The rows lie along a hidden order. The number after each row says roughly how far along it the row is, from 0 to 30. A new part has a new order.
(in the rows, 100 means zero)
[ 61 104  92  99 119  99 101  95 100 110  88 105  97 116 111  98 109 106
  92  91  84 106 121 110  93  93 100 115  98 112  87 101  93 102 102 112
 100  89 108 105  95 112 110 108 101  97  83 106] | 2
[ 97 102  97 100 108 100 100  98 102 111  97 104  95 108 106  96 119  89
  92  95  92 102 115 103  94  92 102 104 106 115  92  99  95 105 104 107
  97  89 108 102  99 114  99 106  96  97  76 102] | 2
[106  88 105 103  95 102 102 106 102 107  96 102  98 104  94  81 119  83
 106  86 107 103 105 108  91  95  98  93 102  95 110  90  94 100 101 101
 109  90 104  91 104 107  89 106  97  98  86 109] | 1
[108  97 105 109  95 105 103 105 102  99  99  99 100 101  99  90 106  95
 107  93 109  95  94 105  98 100  99  93  98  88 109  95  97  97  98 100
 100 101 100  95 103  99  97 100  97 100  90 101] | 11
[124 102 116 111 117 102 105  99 103  87 113  97  94  88  98  94 100  96
 104 102 125  97 106  85  95 102  89 114 101  97 105  94 104  99 100 108
  85  97  92  89 104  98  95  97 105 100  62  98] | 16
[ 78 104  89  88  80  94  94 106  98 113  90 103 107 111 103 104  99  98
 103  98  77  99  94 109 101 100 111  81 100 102 103 104  94  99  98  90
 112 105 107 106  98  99  98  97  95 100 139 108] | 7
[107  79  99  81  94 109 102  95  98  90 106  98  96  87  88 100  80 112
 109 101 103 105 101  86  98 104  95 100  96 106  92 101 107 103 101 107
 102  98  95 104 104  91 104  96 109 103 113 105] | 25
[109 113 120 121 130 105 104  95 102  87 108  99  93  91  96  88 107 109
 100 106 127 100 114  83  93  98  79 130  98  86 101  93 102  99 101 123
  91  91  92  88 101 102  96  95 109 100  25 105] | 16
[ 94  92  94  95 112 102 105  89 101 103  99 100  98 112 107  90 116  97
  98  95  97  99 125 109  91  95 102 118 103 130  88  99  98 103 102 102
  75  87 101 102 103 110 105 100 105  97  74  89] | 3
[125  97 107  81  94  96 100 103 104 111 106 101  88  85  95 102 110  82
  97 109 114 105 107  82  89  93  94  96 105 110  89 104 106 116 104 108
  97  79 105  94 103 109  92 120  94  98  98 114] | 13
[112 102 116 109  97  94 108  95 104  95 114 100  97  97 103  97 107 106
 101 111 123  90 100  99  98  98  89 105 100  94  97 104 103 102  99  91
  71  98  98  96 101 100  99 105  97  98  73  94] | 17
[ 96  75  93  84  90  98 103  89 100 100 106 101 104 108 102  92 102 105
 108  95  92  96 107 109  96 100 105 105 103 127  93 100 100  99 100  88
  75  99  99 107 105  99 101  99 102  98  91  91] | 9
[105  71  94  86  97 112 104  97  97  92  99  94 102  95  84  86  86 103
 117  89 105 106  97  98  94 104 104  99  98 116 102  91 102  98 102 105
 109  98  93 103 108  93  98  90 110 104 119  99] | 14
[121  79 117  90  82  89 102 100 103 105 113 104  94  90  98  98 102  93
 104 104 126 100  89  95  92 100  90  89 101  94  99 102 103 104  98  82
  80  95 101  91 104  99  87 116  93  98  89 109] | 19
[118  70 110  83  81  92 102  91 101  90 127 101  97  85  88 106  76 111
 114 101 121 100  85  85  97 107  90  96  98 112  96 107 111 101  97  84
  74 104  90 100 106  85 100 106 103 101 113 104] | 30
[158  33  96  64  40  79 105  88 103 102 129  97 104  89 104 106  85  76
 116  95 109  89  65 118 104 109 113  72 111 139  93 115 111 104  97  41
  48 110  95 104 112  90  89 122  86  97 177  73] | 18
[109  73  92  86  97 108 102  95  97  87 103  96 102  90  90  99  81 107
 111  97  99 101  96  98 102 105 102 101  98 113  95  99 105  97 102 106
 100 104  94 109 106  92 101  91 108 103 122  94] | 20
[100  92  93  86  85 101  99  93  98  98  99 101 104  96 101 103  94 104
 105 103  86  98  96 101 102 102 103  96 100 114  91 109 104 102 101  95
  90 103 102 110 102  97 100 104 100 100 103 100] | 14
[119 113 124 126 115  95 104  96 104  89 124 101  93  87 101 102 100 100
  97 107 132  93  96  90 102  98  86 114 100  90  99 102 108 102 101 105
  76  96  92  95 101  99  98 109 100  97  50 101] | 20
[ 86  96  98  98 102  89 101  93 101 109 102 104  98 107 115 107 109 102
  89  97  87 101 104 106  99  98 102 105 104 109  82 109  98 104 100  99
  83  96 105 107  96 107 106 113  96  97 100  97] | 11
[ 98  97 100 105  97  91 102  99 101 111 102 105 100 111 106  88 126  88
  97  90 101  99 110 119  92  92 102  99 107 108 101  96  93 102 103  92
  94  95 106  95 101 112  92 109  94  96  85  99] | 0

Part 2:
[ 62  98 114 111 108  89  83  76  75  86 123  95  89 115 119  82  91 107
  96] | 1
[ 91 121  73 106 110  81 118 122 109 131 122  97  80 102  81  79 104 101
  86] | 23
[145 102 135  82  95 104 126 132 100  95  88  97  97  91  81  63  82  78
  99] | 20
[144 145 124 112 111  80  93 101 121  97  87 102  83  83 121  89 140  91
 103] | 7
[ 48 140 129 150 130  91  77 101 124 133  84 114  90  90 112  77  80 141
 114] | 20
[105 160 114  86  87  79  79 108  64  80  87 101 105  73  83  86  66 100
  82] | 0
[109  96 107  50 114  68 115 109  96 126  97 119  85  58 107 111 116  71
  90] | 18
[ 74  92 128 104 106  86 124  86 117 100  89 106 109  79 100 127  46 110
 116] | 23
[ 56 153 146  98 109  79  98  79 138  96  98 109  79  86 114  52 105 130
 104] | 22
[103 113 108 104 117  63 181 125 114 114 102 110  84  74 107  81 116  64
 111] | 30
[127  65  78  47 107  97 133 111 103 109  91 112 107 105  75 115  89  64
  91] | 27
[113  81 130  69 103 125  80  94 123 102 102 115 112  88  99 110  96  97
 119] | 2
[120 142  99 100  98 120 131  85 130 126  91 121 104  83  98 106 106  65
 114] | 5
[109 107  85 124  89 108  73 124 101 151  96 110 115  83 110  98  94  87
  97] | 4
[109  41 113  56 107  94 102 107 109 112  96 117 117  70  66  76  97  52
 105] | 21
[ 78 124  92 126 111  81 113 102 123 111 128  93 102 106 122 116 104 143
 114] | 21
[119  81  72  94 109  73 111 125  96 108 105  92  85  91 101  87 115  80
  92] | 8
[128  97  99  90 124  99 112  67 119  78 102  83 102  95 135 115 116  76
 108] | 10
[ 88 121 106 105 107  77 101  85  80  95 128  86  95  98 125  86 101  84
  88] | 5
[136  92 135  60 122  99 102 108 123  92  76 116 108  86  87  94 130 120
 115] | 21
[115 119 123  95 102  97  94 133 100  96  69 122  87 118  84  68 101  99
  88] | 12
[106 102  54  97 111  96 105 125  95 129 101 105  86 116 102  84 103  90
  92] | 15
[129 146 123  95  96  94 107 136 107  96  71 113 114  69  87  90 122 116
 119] | 21
[117  66 103  71 115 106 141  94 106 119  96 112  92  68 103  97  86  61
 103] | 11
[ 73 112  77 124 125 110 109  77 131 136 106 101 107 106 106  66 130 142
  94] | 22
[121 186 135  94  82  33  89 134  92 122 100 115  78  92  99  66  92  79
  69] | 14
[ 97  79  78 113  95  95 106 102 101 116 119  93 115  89 111  90  91 106
 100] | 12
[ 80 143 127 123 109  66 152  96 128 133 104 110  82 109 104 104  99 112
  99] | 19
[ 44 185  61 119 101  86 120  74  95  85 118  98 114  95 126 112  81 155
 109] | 24
[ 92  98  99 116 115  94  79  81 102 106 108  95  72  86  94  65  96 104
  71] | 15
[102  19 161 123  95 101  97 116 111  78  97 109  89  98 120  75 142 101
  95] | 12
[ 68  60 109  93 111 101 138  57 124 125 106 117  88  98 110 124  90 130
 107] | 24
[140  79  78  97  87 115  66 148  93 126  88 113 105  96  82 103 130  59
 105] | 21
[125  67 125 134  84 107 121 111 108  79  97 111 103  98  97 112  92 116
  97] | 13
[107  49 120 107  99 102 147 107 122 109  90 105  82  91  71  89  88  79
  94] | 9
[ 82  60 124 146  92 105  74 107 101 112  97 112  97  93 121  72 105 151
  95] | 15
[146 103 138  79  95  86 100  81  89  45  85  93  88  60 123 105 127 115
  96] | 13
[ 71  32 106 108 106 118 143  64 112  91 130 100  99 102 102 111 100  91
 108] | 21
[134  62  85 109  71  84 121 101 101 112  91 110 112 102 112 138 115 112
  93] | 10
[ 90 102 126  56 105  68  99 118  97  70  79 102  90  89 122 107 111  86
 100] | 15
[106  43 113  83  87 107 100 107 100 108 102 115 103  95  70  60  85  70
  94] | 16
[ 92  79 136  99 109 109 134  91 115 119  98 115  90  96  94 120 104 108
 105] | 26
[ 78  91 106 125 114 106 103 101  96 138 101  96 105  99  93  98  85  74
 109] | 28
[105  26 125  72  92 119  88 113 117 124  85 104  92  91  90 110 124 105
  91] | 20
[ 64 141  83  93  94 100  66  94  83 101 104 105 118 110  88  86 122 138
  94] | 2
[ 81  66 130 110  90  98  97  94 103  88  86  96  94  83  82  37  93 110
 100] | 11
[ 98  22  88  93 119 124 135 119 106 114  89 106  96  88  90 154  96  89
 107] | 30
[106  99  48  71 113 107 143 117 120 115 111 109 104 112  87 136  74  93
 114] | 13
[ 92 112  72 100 134  95 107 121 109 117  92  97 103  84  73  92  96  87
 104] | 7
[ 58  86  74  88 111  90 116  87 101 111  92 103  77  99 121  93 106 100
  96] | 12
[ 62 112 142  88  94  84 116  86 121 107  92 101 105  57 111  61  96 108
 109] | 0
[145  85 110 106 112  92 116 111 123 110 103 123  94  77 119  85 131  73
 101] | 10
[114 113  86  66 103  83 115 105  89  90 112  98  92  94 114  99 112  62
 103] | 6
[ 86  77  95  76  91 115 126 107 123 126 122  96  87 101 107  97 108 104
 100] | 16
[152  85  94  71  83 107  86 126 110 107  97 101 103 104  95 104  81  93
 104] | 22
[ 97 115 107 119  93 101  67 109  90 100  84  97 115 101  73  87 106 161
  91] | 25
[126 129 105  77  94 123  50 100 100 103  96 120 114 118  88 106 100  97
 100] | 0
[138 115  82 110  86 105  91 131  83  85  97 103 117 127  93 108  79  73
 107] | 9
